Here is a tiny trained network, its code and every weight. The questions are about switching its units off for an input and a target symbol, where a switched-off unit gives its printed mean instead of its output.

import numpy as np


def w(rows, s, z=0):
    codes = np.array(rows[::2]) - 128.0
    scale = np.full(codes.shape[1], s)
    scale[-1] = z or s
    return codes * scale


def f(y):
    return y / 2 * (1 + np.tanh(0.7978845608 * (y + 0.044715 * y**3)))


def softmax(a):
    e = np.exp(a - a.max(-1, keepdims=True))
    return e / e.sum(-1, keepdims=True)


def log_softmax(a):
    a = a - a.max(-1, keepdims=True)
    return a - np.log(np.exp(a).sum(-1, keepdims=True))


def net(x, mask):
    ids = ['γζηθλμξπσφ'.index(c) for c in x.split()]
    T = len(ids)
    res = E[ids] + P[:T]
    r = res
    for j in range(3):
        rows = slice(3 * j, 3 * j + 3)
        q, k, v = (r @ M[0][rows].T for M in (Q, K, V))
        z = softmax(np.where(np.tri(T) > 0, q @ k.T / 3**0.5, -1e9)) @ v
        o = O[0][rows]
        res = res + np.where(mask[j], z, o[:, -1]) @ o[:, :-1]
    y = f(res @ A[0][:, :-1].T + A[0][:, -1])
    res = res + np.where(mask[3:7], y, B[0][:, -1]) @ B[0][:, :-1]
    return log_softmax(res[-1] @ U[:, :-1].T + U[:, -1])


Q, K, V, O, A, B = {}, {}, {}, {}, {}, {}
E = w([
[116,104,101,67,123],'γ',
[121,181,153,41,66],'ζ',
[134,80,96,102,69],'η',
[139,124,172,138,5],'θ',
[163,144,143,64,124],'λ',
[189,156,236,66,98],'μ',
[171,144,151,70,8],'ξ',
[189,63,149,122,107],'π',
[140,129,167,47,196],'σ',
[146,110,125,87,152],'φ',
],0.013)
P = w([
[115,169,87,172,145],'0',
[72,102,151,97,105],'1',
[146,73,150,135,87],'2',
[174,118,102,81,138],'3',
[63,87,184,109,111],'4',
[204,116,209,170,130],'5',
[182,109,89,31,141],'6',
[50,91,195,109,82],'7',
[204,245,167,196,168],'8',
],0.013)
Q[0] = w([
[151,89,166,84,132],'h0',
[179,119,195,169,142],'h0',
[252,184,72,142,161],'h0',
[89,64,218,104,138],'h1',
[47,92,159,104,120],'h1',
[76,95,51,92,100],'h1',
[60,139,170,123,102],'h2',
[162,142,82,103,121],'h2',
[85,115,149,108,150],'h2',
],0.021)
K[0] = w([
[185,157,96,137,175],'h0',
[175,115,36,73,116],'h0',
[176,7,197,5,143],'h0',
[167,211,58,172,128],'h1',
[72,199,93,211,169],'h1',
[78,135,191,225,148],'h1',
[111,169,107,191,145],'h2',
[163,82,150,111,156],'h2',
[148,187,103,162,137],'h2',
],0.019)
V[0] = w([
[53,77,148,118,216],'h0',
[184,163,126,171,203],'h0',
[137,38,42,174,141],'h0',
[145,133,63,66,210],'h1',
[229,120,149,189,182],'h1',
[149,225,161,68,152],'h1',
[253,123,82,174,120],'h2',
[115,142,104,62,39],'h2',
[138,64,190,146,110],'h2',
],0.021)
O[0] = w([
[150,41,192,55,188,28],'h0',
[186,186,93,64,88,111],'h0',
[13,122,150,43,122,82],'h0',
[106,41,105,111,8,160],'h1',
[108,182,6,125,103,104],'h1',
[229,126,104,182,84,197],'h1',
[112,62,12,125,199,135],'h2',
[84,174,71,84,56,254],'h2',
[170,188,118,52,190,160],'h2',
],0.015,0.0092)
A[0] = w([
[184,204,83,72,85,87],'n0',
[113,45,139,42,100,254],'n1',
[2,112,162,173,149,87],'n2',
[229,137,160,48,70,95],'n3',
],0.0092,0.003)
B[0] = w([
[69,55,185,159,113,251],'n0',
[188,206,120,86,117,220],'n1',
[141,18,185,114,154,160],'n2',
[101,129,84,117,249,235],'n3',
],0.011,0.027)
U = w([
[156,113,161,141,67,123],'γ',
[180,187,143,205,63,105],'ζ',
[80,36,107,183,139,2],'η',
[79,217,170,192,188,233],'θ',
[138,70,47,194,105,75],'λ',
[182,95,92,218,175,106],'μ',
[44,182,68,177,57,34],'ξ',
[85,143,15,115,160,212],'π',
[210,88,55,132,197,85],'σ',
[213,254,54,113,76,199],'φ',
],0.0041,0.0032)

Each question gives the input, a string of symbols that net reads in full, and the target symbol t.
The units are the heads (3 rows each of Q, K, V and O) and the neurons (one row each of A and B). Each row of codes is followed by its name. A weight is (code - 128) times the scale printed after its matrix; where a second scale follows, it is the last column's (O, A, B and U).
mask holds one flag per unit, heads first, then neurons. A switched-off unit (its flag False) gives its mean, the last column of its rows in O or B, instead of its output. The means were averaged over made-up inputs and are rounded, as every weight is.
A unit's drop is (log p(t) with every unit on - log p(t) with that unit switched off) / (log p(t) with every unit on - log p(t) with every unit switched off).
The circuit of an input: a set's keep is (log p(t) with only the set's units on - log p(t) with every unit switched off) / (log p(t) with every unit on - log p(t) with every unit switched off). Starting from all 7 units, units are removed one at a time, each time the one whose removal leaves the highest keep (on an exact tie, the one counted first), for as long as the keep stays at least 0.8.
circuit, biggest first: the units of the circuit, biggest drop first
most important unit: the unit with the biggest drop
k most important neurons: the k neurons with the biggest drops, biggest first
which heads matter: for each layer, one digit per head in row order, 1 if its drop is at least 0.15 and else 0, layers parted by /
input ζ γ σ σ γ μ σ ξ γ, target σ: circuit, biggest first : n3, h0
input φ γ θ γ η φ, target φ: circuit, biggest first : h1, n1, h0, n0
input ζ ξ η θ μ ζ ζ γ, target ζ: circuit, biggest first : h2, h0, h1
input ζ ξ λ θ φ, target ζ: which heads matter : 101
input φ γ γ π θ γ θ θ, target φ: which heads matter : 111
input φ γ ξ, target π: circuit, biggest first : n3, h0
input θ π η, target θ: circuit, biggest first : h1
input γ π π θ θ θ φ, target θ: which heads matter : 010
input λ θ φ, target η: 2 most important neurons : n0, n1
input γ γ φ, target φ: circuit, biggest first : n1, n0, h0, h1
input π γ σ θ π φ θ, target θ: circuit, biggest first : h2, h1, n0
input ζ ξ φ, target μ: circuit, biggest first : h1, h0
input ξ θ π γ ξ θ ζ λ λ, target μ: 2 most important neurons : n3, n1
input π μ θ σ γ γ μ, target μ: which heads matter : 100
input σ γ η φ φ σ λ θ, target σ: circuit, biggest first : h0, n3
input η ζ σ φ γ η, target π: which heads matter : 111
input λ η γ θ π, target λ: circuit, biggest first : h1, h2
input η σ ζ φ ζ γ ξ, target σ: which heads matter : 110
input σ γ ξ ξ γ λ, target ζ: circuit, biggest first : h0, n3
input π π θ π, target π: which heads matter : 111
input σ γ φ η γ θ, target γ: most important unit : h0
input λ λ σ γ γ σ φ π θ, target π: most important unit : n3
input ξ λ θ ξ θ η ξ π ζ, target ζ: circuit, biggest first : h0, h1
input λ ζ λ γ ζ η, target φ: 3 most important neurons : n1, n0, n2
input σ θ γ, target σ: which heads matter : 100
input μ ξ ζ π ξ γ σ η, target μ: circuit, biggest first : h0, h1, n0, n3
input μ η π γ θ ζ θ γ ζ, target θ: most important neuron : n1
